0.818; -0.400; -1.012; 0.753; 1.328; -1.472; -0.125; 1.463; 0.410; -0.463; -0.285; -0.707; 1.053; -0.752; 0.617; -1.749; -0.172; -2.521; 1.537; -0.337; -1.503; 2.558; -1.494; -3.153; 0.626 -> L gg
-0.871; -0.362; 2.582; 0.612; -0.041; -0.081; 1.234; 1.262; -0.142; -0.455; 0.841; 1.725; 0.443; -0.410; 0.439; -0.720; -2.328; -0.241; 0.418; 0.467; -0.990; 0.454; -1.558; -2.134; 1.815 -> C br
-0.087; 1.261; -1.508; -0.453; 1.263; -3.898; -1.256; 0.541; -1.891; 2.536; -1.072; 0.363; -0.536; 0.242; 0.397; 0.948; 0.794; -0.386; 1.699; 0.558; -2.964; 1.980; -0.958; -2.542; -0.930 -> S tm
0.705; -0.064; 0.226; 1.135; 1.342; -3.065; 0.528; 0.688; -1.370; 0.973; -1.571; 5.298; -0.335; -1.475; -0.864; -1.816; -1.532; -1.923; 3.534; 0.633; -0.676; 2.936; -2.608; -4.149; 2.774 -> C Rc
-2.992; -2.078; -1.968; 0.675; -2.661; 4.683; 1.897; 2.104; 1.984; -1.880; 3.096; -7.710; 0.241; 1.913; 5.599; 2.730; -2.264; 2.109; -5.377; -2.503; -4.564; -0.932; 0.433; 2.205; -3.129 -> C br
0.816; -1.431; -0.734; 0.997; 2.022; -2.012; -0.034; 1.944; -0.570; -0.418; -0.716; 1.342; -0.266; -1.276; 0.419; -0.592; -1.741; -1.410; 0.920; -0.788; -2.531; 1.549; -2.341; -3.501; 1.609 -> L ls
-1.396; -1.334; -0.994; 0.140; 0.658; -0.487; 1.028; 1.116; -0.924; 0.868; 0.306; 0.090; -0.677; 0.198; 1.860; 0.993; -2.099; -1.178; 1.303; -0.194; -2.723; 2.109; -1.485; -1.206; 0.574 -> C Rc
1.560; -1.090; -1.598; 0.017; 2.810; -4.681; -1.501; 0.939; -1.456; 0.209; -2.157; 2.333; -1.711; -0.563; 0.362; 0.270; -0.565; -1.130; -1.021; -0.852; -3.362; 2.374; -1.428; -3.779; 1.210 -> W mm
-0.331; -0.426; 0.759; 1.190; 0.346; -0.420; 1.523; -0.079; -0.643; -0.053; -0.668; 3.544; -1.532; -0.368; -0.492; -1.039; -1.695; -0.438; 1.912; 0.005; 0.564; 1.135; -1.332; -1.414; 1.767 -> C Rc
-0.357; -0.583; -1.303; -0.241; 1.275; -2.456; -0.678; 1.272; -1.006; 0.063; -0.141; -0.366; -0.255; -0.669; 1.464; 0.190; -0.943; -0.229; -0.332; -0.804; -3.677; 2.741; -1.009; -2.659; -0.105 -> W mm
-0.391; 0.232; -2.007; -0.081; -0.017; -1.216; -0.733; 0.312; -0.984; 0.815; -0.878; -1.219; -0.841; 0.907; 1.264; 1.292; 0.577; 0.583; -1.081; -0.443; -2.335; -0.018; 0.052; -0.775; -1.713 -> S jt
-0.298; -0.367; -1.771; -0.276; 0.187; -1.268; -0.711; 0.562; -0.325; -0.408; 0.068; -1.241; -1.497; 0.659; 1.804; 1.807; -0.661; 0.739; -3.355; -1.330; -2.496; 0.176; 0.115; -0.477; -1.392 -> S tm
-0.099; 0.437; -0.806; 1.324; 0.085; 0.606; 1.627; 0.876; 0.175; -0.977; -0.153; 0.596; -0.604; 0.209; 1.461; -0.921; -2.179; -0.536; -0.616; 0.155; -2.434; 1.213; -1.602; -1.762; 1.214 -> C Rc
0.561; -2.359; -1.432; -0.447; 0.565; -1.612; -0.082; 1.177; 0.405; -0.259; -0.307; -1.029; -0.244; -0.368; 0.950; -0.233; -0.861; -0.703; -1.223; -0.726; -3.118; 1.185; -0.530; -2.287; 0.016 -> L fg
0.964; 0.998; -3.121; 0.752; -0.485; -3.215; -1.628; 1.177; -0.735; 0.595; -1.474; -0.722; -1.057; 0.564; 2.085; -0.016; 0.371; -0.556; -3.651; -0.403; -4.479; 1.282; 0.144; -3.840; -0.779 -> W pc
-1.036; -0.691; -1.948; 0.196; -2.401; 1.077; -0.229; 1.283; 0.451; -0.998; 0.037; -4.310; -2.329; 2.039; 4.153; 2.788; -0.786; 2.585; -7.118; -2.248; -3.752; -1.749; 1.176; 0.865; -3.640 -> S mp
1.865; -0.128; -0.668; 0.544; 2.455; -4.148; -1.179; 0.565; -2.059; 0.570; -2.195; 3.794; -0.257; -1.168; -1.153; -1.817; -0.220; -1.781; 1.482; 0.497; -1.796; 2.669; -1.769; -4.881; 2.167 -> L fg
0.089; 0.205; -2.031; 0.538; 0.078; -1.868; -0.595; 1.434; -0.471; -0.045; -0.844; -1.585; -0.922; -0.122; 1.614; 0.149; -0.780; -0.471; -1.754; -0.540; -3.741; 1.374; -0.689; -3.074; -0.499 -> L ls
0.849; -1.166; -1.320; 0.123; 1.593; -2.066; -1.210; 0.433; -0.684; -0.290; -1.119; 0.275; -1.621; 0.029; 1.586; 0.947; -0.692; 0.317; -2.453; -1.401; -4.083; 0.445; -0.393; -1.087; 0.072 -> S tm
